Each row is followed by its class.
[ 17  -7  -5  -7  21  -1 -19   3  16  11  -5  -5  -6   5 -11   7   5  18
   4  16 -16   4  -3  -2   5  -1   7  -7  17  -2   2   7  -3   2  12  -4
 -38]
bis
[  6   7  -6 -40   5   7  -7   1  -3  11  -9   0  -9   7  -4  -2   3   3
  -3  -1   3  12  -6  -4   1   5  -7  -3  11  -9   4   4   3   5   6   4
  -6]
fivat
[  8   8 -13 -17   1   5 -20   5  -2   5  -4 -10   4   4   1  -1   3   3
   1   4   1   0  -3   1  -1  -9   1  -4  12  -7 -18  11  -3  -3   7  -6
 -11]
safun
[  6   6  -1  -7  -1   1 -11   6   6   9  -3   0  -3  11  -1   4   1  10
   4   1  -9  -2   3  -2  -3  -3   1  -2  12   4  -2   8  -7   2   3   2
  -7]
popu
[  3  -3  -4 -30  30   2  -9   8   5  11  -4   4  -8   4  -3   5   1   8
   2   8  -7   5  -3   3   2  -1  -1  -6  13  -3  -3   8  -2   1   5   1
 -17]
Zub
[  4   7 -11 -13   7   2 -16   8   7   9  -5  -4  -1   4   0   1   5   8
  -1  14  -7   3   1  -2  -2  -3   3   1  13  -6   0  12  12   9  10   0
 -17]
mipe
[  2   8   2 -40  -1   0 -12   5   4   8 -15 -14  -5   7  -9   4   5   8
  -5   6  -3  10  -3  -4   3  -2  -3 -11  16 -12   9  10   2   6   8   2
  -1]
Sur
[ 11   4 -10 -19  18   4  -9   3   4   6  -2   0 -11   1 -11   8   1   4
  -2   6  -2   7  -2  -1  -1   4  -2  -2  12  -3   1   8   2   1   7   6
 -15]
pav
[ 11   6   8 -40   0  -7   0  12   5  14 -17 -16   3   0  -3  15   7  23
   5   5   1   0  -2  -5   0   1  -2  -8  19   2   2  16  -9   3   4  -1
 -10]
popu
[  4  11  -8 -33   7   4 -11   1   7   9  -5   4 -10   2  -7   4   1  11
  -1   6  -5   6   4   1  -2   0   1  -4  14  -1  -3   8  -3  -1   8  -1
 -18]
Zub
[  8  11  -4 -40  10  -3 -13   1   5  12  -1  -2 -15   3  -4   5   6   9
   0   5   0  10  -4   3  -1   1  -9   1  17  -8  -3   7   3   4   7   5
 -18]
Zub
[  5   9  -2 -34  17   2  -8  10   4  12  -7   0  -6   4  -6   7   2  14
   3   9  -5   3  -4   2  -4   5  -3  -5  13   0   4   6  -4   2   5  -2
 -21]
Zub
[ 10  10   0 -34   4  -1 -14   9   9  10 -12  -5  -8   2 -10   7   8   9
   0   2 -11   4  -4   0   1  -1  -1  -3  15  -5   2  11   0   1   6   2
  -7]
Sur
[ 15   7   2 -40  14   1  -5   4   9  10 -10   1   0  -3  -8   9   2  17
  -4  12  -3   7  -7   0   1   0  -2  -3  17   0   1   5   1   1   7  -5
 -25]
fivat
[  7  11   0 -25  -4   1 -14  14   5  11  -3  -5  -4   5  -2   8   5   8
  -2   0 -10   2   0  -6   0   2   0  -5  20   0  -3  10   0   1   8  -1
  -7]
Pakan
[  6   8  -9 -28  12  12 -12   2   5  10  -5   5 -16   0  -3   0   3  -4
  -3   7   4   7  -1   0  -2   1   3  -2   6  -8   0   4   5  -2   2   4
 -16]
Zub
[ 10   3  -5 -32   1   1 -10   6  -9   8  -3   0  -6   3  -2   3  11  12
  -1   3  -5   6  -6  -4 -10   0   0  -2  14  -1   0   5   0  -2   8   2
 -16]
pav

Each row is followed by its class. Each block has new classes.
[-3 -2 -2 -3 -3  1 -1  4 -3  0 -1  5  1  2  0  1  0  2 -1  0 -3  9  7 -3
 -3 -2  2  1  1 -4  2 -1  1 -3 -5  3 -2]
Q
[-1 -1  1 -1 -5 -2 -5  1 -4  0 -1  4  0 -2 -2 -1  0  0  1  0 -2  4  5 -3
 -1  1  2 -1  1 -3  2  0  1 -1  1  0  0]
B
[ 0  0 -1 -3 -4 -1  1  2 -4  2 -1 -4  2 -1 -2  1  0  4  0  1  2 -3 -2 -1
 -1 -2  0 -1  0 -4  2  2  1 -4 -2  0 -1]
G
[ 2  1  1  0 -2 -1 -2 -2 -2  1  0  0  0 -3 -2 -2  0 -2  1  1  1 -3  0 -1
  1  2  1 -1  1  0  0  0  0  1  3 -1  2]
G
[ 1  0  0 -2 -4 -1  0  0 -4  2  0 -4  0 -2 -2 -1  1  1 -3  2  4 -6 -3 -1
  1  0 -1 -1  3 -1  0  1  0 -3  0 -2  1]
Q
[-2 -1 -2 -3 -2  0  4  4 -2  1 -2 -4  3  2  0  3  0  5 -1  1  2  0  1  0
 -3 -4  0  1 -2 -3  3  0  0 -4 -6 -1 -3]
Y
[-1 -1  0  0  1  0 -1  2  1  0  0  3  0  2  1  1  0  0  0 -2 -2  6  4 -1
 -2 -1  1  1  0 -1  1 -1  1  0 -2  1 -1]
B
[-1 -1 -2 -1  1  1  3  2  1 -1  0  0  0  3  2  1  0  2 -4  0  0  2 -1  0
 -1 -3  0  1 -1  2 -1 -1  0  0 -5  1 -2]
Q
[ 1  0  0 -1 -5 -1 -3  1 -4  1  0  0  0 -3 -2 -1  1  0  1  1  0  0  1 -2
  1  0  1 -1  2 -2  1  1  0 -2  1 -1  1]
B
[ -2  -3  -1  -7 -10  -1  -1   5 -10   3  -5  -3   2  -2  -5   3   1   6
  -2   1   3   2   4  -4  -3  -3   3  -1   1  -8   6   0   1 -10  -7  -3
  -2]
Q
[-1  1 -1  1  3  1  5 -1  4  0  0 -4  0  2  2  2  0  1 -3  0  2 -4 -5  3
  1 -2 -2  0 -2  3  0  0 -1  1 -2  0  0]
B
[-1 -1 -1 -3 -1  0  2  2 -2  0 -1 -3  1  1  0  2  0  3 -1  0  1  1  0  0
 -2 -3  0  1 -1 -2  3  0  0 -4 -4 -1 -3]
Q
[ 1  1  0 -1 -2  0  0  0 -1  1 -1 -2  0 -1 -1  0  0  1  0  1  2 -3 -2  1
  0  0 -1  0 -1  0  0  1  0 -1  0 -1  0]
H
[ 1  1  1 -3 -4 -1 -2  0 -4  2  1  0  0 -3 -2 -1  0  0  1  1  4 -2 -1 -2
  1  1  1 -1  2 -2  0  0  0 -2  2 -1  0]
Q
[ 0  0  0  2  1  1 -4 -2  2 -1  2  5 -2 -1  1 -2  0 -4  0 -1 -3  2  3 -1
  1  1  0  0  2  1 -3 -1  0  4  3  2  2]
B

Each row is followed by its class. Each block has new classes.
[ 1 -4  1  6  4  8  5 -3 -2 -1  0 -9  7  4  6  5 -9 -5  2 -6  2  6  0 -4
 -6  0 -3  0 -1  3  3 -4  2  0  8  4  5]
(68)
[ -1  -1   0   4 -12  15  -5   1  -5   2  -5   4  17  -1   7   4  -9  -1
  -4   0  -2  12  -2  -2   9   4   3  -9  -4  -1  -2   9  -2   1   6   3
   0]
(67)
[  0   3  -1   4  -3  10   8  -4   0  -3   0   1   7  -2  10   7 -10  -4
  -4  -3   1   6   0  -3   6   6   1  -4  -2  -6   0   9  -4  -3   3   3
  -5]
(63)
[ -1   9   2   2  -4  14   8   1   0  -3   0  -3  14   0  11   9 -15  -6
  -3  -1  -3   3   1  -3   8   5   0  -3   0  -5   3   8  -7   0   2  -1
  -3]
(68)
[  1   5   1   6   3  11   6  -1   1  -1  -1  -7  10   0   9   6 -15  -3
  -2  -2   2   1   0  -3  -1   4  -1  -2   0   2  -1  -3  -4  -2  12  -1
   2]
(62)
[  2   3   1   2  -1   9   4   0   0  -1  -3  -3   9   2   6   4 -11  -2
  -2  -1   1   0   1  -1   2   3   0  -3   1   0   1  -1  -4  -1   3  -1
   0]
(67)
[  3   5  -8   5  -6  10   3  -1   1   2   1  -2   5   0   5   1 -12  -2
   0   2   4   0  -2  -1   0  -1   0  -7   3  -4  -4  -1  -1   0   8   3
  -2]
(60)
[ -1   7   1   4  -5  14   6   3  -4  -4   2  -4  13  -4  10   8 -16  -4
   0   3   1   3   0  -1   3   3   1  -3   1  -2   5   2  -5  -2   2   0
   2]
(62)
